Below are the code and all the weights of a small trained network. Each question names an input and a class and asks about switching units off, where a switched-off unit gives its printed mean instead of its output.

import numpy as np


def w(rows, s, z=0):
    codes = np.array(rows[::2]) - 128.0
    scale = np.full(codes.shape[1], s)
    scale[-1] = z or s
    return codes * scale


def norm(h):
    return h / np.sqrt((h * h).mean(-1, keepdims=True) + 1e-5)


def f(y):
    return y / 2 * (1 + np.tanh(0.7978845608 * (y + 0.044715 * y**3)))


def log_softmax(a):
    a = a - a.max(-1, keepdims=True)
    return a - np.log(np.exp(a).sum(-1, keepdims=True))


def net(x, mask):
    res = np.array(x, float).reshape(1, 6) / 4 @ E
    u = 0
    for l in range(2):
        y = f(norm(res) @ A[l][:, :-1].T + A[l][:, -1])
        res = res + np.where(mask[u : u + 11], y, B[l][:, -1]) @ B[l][:, :-1]
        u += 11
    return log_softmax(norm(res)[-1] @ U[:, :-1].T + U[:, -1])


A, B = {}, {}
E = w([
[128,123,129,126,134,128,130,132,129,130,128],'x0',
[4,149,174,135,110,83,89,202,185,170,53],'x1',
[100,100,169,59,118,142,92,103,69,45,139],'x2',
[126,125,125,127,126,126,127,126,127,129,128],'x3',
[151,73,183,195,64,207,157,183,106,115,48],'x4',
[131,125,130,127,128,129,124,126,131,131,125],'x5',
],0.0029)
A[0] = w([
[46,149,165,71,163,115,55,125,111,83,203,166],'0.n0',
[108,130,153,146,52,119,110,184,96,154,86,56],'0.n1',
[210,139,48,84,165,94,147,43,97,114,243,172],'0.n2',
[67,157,110,169,134,63,138,180,193,221,137,83],'0.n3',
[251,35,134,195,52,229,207,117,86,91,116,75],'0.n4',
[122,221,40,198,149,59,164,175,237,255,106,79],'0.n5',
[232,151,61,235,158,166,196,166,155,203,150,124],'0.n6',
[94,51,205,182,42,143,144,238,116,134,55,3],'0.n7',
[160,159,90,191,115,103,182,154,163,160,177,182],'0.n8',
[36,192,160,74,189,71,38,138,190,146,112,92],'0.n9',
[184,150,39,77,186,88,132,70,119,135,194,162],'0.n10',
],0.003,0.002)
B[0] = w([
[152,35,109,71,56,112,164,53,177,104,127,183],'0.n0',
[126,129,119,143,192,173,143,66,171,101,123,137],'0.n1',
[81,138,222,191,151,196,64,139,184,115,54,253],'0.n2',
[192,145,81,167,144,145,105,165,68,108,181,174],'0.n3',
[116,111,88,75,69,4,126,185,63,168,185,235],'0.n4',
[183,142,148,162,172,196,79,180,55,124,156,222],'0.n5',
[62,83,125,147,68,73,199,47,206,184,51,215],'0.n6',
[143,162,178,182,209,185,108,33,182,143,154,191],'0.n7',
[155,149,153,165,143,102,159,97,156,193,121,175],'0.n8',
[170,107,41,64,75,61,247,77,95,125,139,194],'0.n9',
[130,186,176,179,157,172,140,139,210,155,98,219],'0.n10',
],0.0031,0.0041)
A[1] = w([
[185,122,152,110,140,170,107,80,178,81,117,60],'1.n0',
[170,80,127,161,113,156,107,187,57,142,117,204],'1.n1',
[154,93,99,123,107,140,95,225,2,85,161,17],'1.n2',
[172,133,121,217,145,174,122,132,203,215,127,169],'1.n3',
[151,62,56,141,61,59,216,144,105,167,100,33],'1.n4',
[135,86,127,64,56,51,126,137,38,104,188,200],'1.n5',
[216,147,107,93,156,123,67,78,180,94,195,181],'1.n6',
[193,117,61,156,86,81,190,157,91,213,156,109],'1.n7',
[94,87,220,97,101,190,93,71,164,47,90,91],'1.n8',
[191,178,30,126,149,95,151,194,87,179,143,38],'1.n9',
[171,186,33,117,142,92,92,159,94,148,199,4],'1.n10',
],0.0042,0.0014)
B[1] = w([
[98,104,137,134,107,95,128,196,69,170,109,154],'1.n0',
[124,171,97,71,148,94,129,89,182,117,128,163],'1.n1',
[162,226,204,222,238,149,160,103,229,243,33,151],'1.n2',
[199,180,129,85,126,82,174,81,157,146,87,253],'1.n3',
[60,102,66,46,101,99,103,148,77,68,175,195],'1.n4',
[234,206,118,203,136,111,188,72,228,220,58,211],'1.n5',
[105,66,126,178,82,169,122,218,38,116,109,162],'1.n6',
[38,78,135,74,125,171,67,165,84,31,180,211],'1.n7',
[70,93,106,142,163,177,63,238,23,86,227,214],'1.n8',
[39,36,200,128,145,217,41,159,51,33,170,165],'1.n9',
[102,83,253,174,125,207,102,177,106,123,108,141],'1.n10',
],0.0039,0.005)
U = w([
[247,223,202,241,215,132,197,45,238,223,27,201],'0',
[23,33,204,174,209,229,10,237,15,22,220,197],'1',
[85,26,22,8,14,1,210,34,138,59,173,5],'2',
],0.0068,0.0021)

Each question gives the input, the list of numbers given to net, and the class t.
The units are the neurons (one row each of A and B). Each row of codes is followed by its name. A weight is (code - 128) times the scale printed after its matrix; where a second scale follows, it is the last column's (A, B and U).
mask holds one flag per neuron, layer by layer. A switched-off neuron (its flag False) gives its mean, the last column of its row in B, instead of its output. The means were averaged over made-up inputs and are rounded, as every weight is.
A unit's drop is (log p(t) with every unit on - log p(t) with that unit switched off) / (log p(t) with every unit on - log p(t) with every unit switched off).
The circuit of an input: a set's keep is (log p(t) with only the set's units on - log p(t) with every unit switched off) / (log p(t) with every unit on - log p(t) with every unit switched off). Starting from the 12 units with the biggest drops (on a tie, the unit counted first), units are removed one at a time, each time the one whose removal leaves the highest keep (on an exact tie, the one counted first), for as long as the keep stays at least 0.8.
circuit, biggest first: the units of the circuit, biggest drop first
top k neurons: the k neurons with the biggest drops, biggest first
k most important neurons of layer l: the k neurons of layer l with the biggest drops, biggest first
drop of u: that unit's drop, to one decimal
input [6,-3,0,-1,-5,-8], class 0: circuit, biggest first	0.n10
input [0,1,-8,5,-8,-7], class 1: top 3 neurons	1.n9, 0.n3, 0.n5
input [5,-1,1,-7,8,-1], class 0: circuit, biggest first	1.n2, 0.n4
input [1,-6,0,0,-8,2], class 0: 4 most important neurons of layer 1	1.n7, 1.n9, 1.n4, 1.n3
input [-4,8,-1,-4,7,0], class 0: 2 most important neurons of layer 1	1.n7, 1.n9
input [-3,-5,-4,-2,2,-6], class 2: top 2 neurons	0.n6, 0.n4
input [-2,0,-2,-2,4,5], class 2: top 2 neurons	0.n4, 0.n2
input [-6,0,2,1,8,8], class 0: 2 most important neurons of layer 0	0.n4, 0.n6
input [1,1,-1,3,-8,-2], class 1: 3 most important neurons of layer 0	0.n6, 0.n9, 0.n7
input [8,1,-7,-8,-2,8], class 1: 3 most important neurons of layer 0	0.n3, 0.n2, 0.n5
input [-1,2,-6,-5,-1,-5], class 1: top 2 neurons	0.n2, 1.n9
input [-2,-8,-7,-6,5,5], class 2: drop of 0.n6	0.3
input [0,-4,-4,8,3,-2], class 2: drop of 0.n6	0.4
input [-6,5,7,-8,-5,5], class 2: top neuron	0.n0
input [4,-8,8,-1,2,-4], class 0: drop of 0.n4	0.4
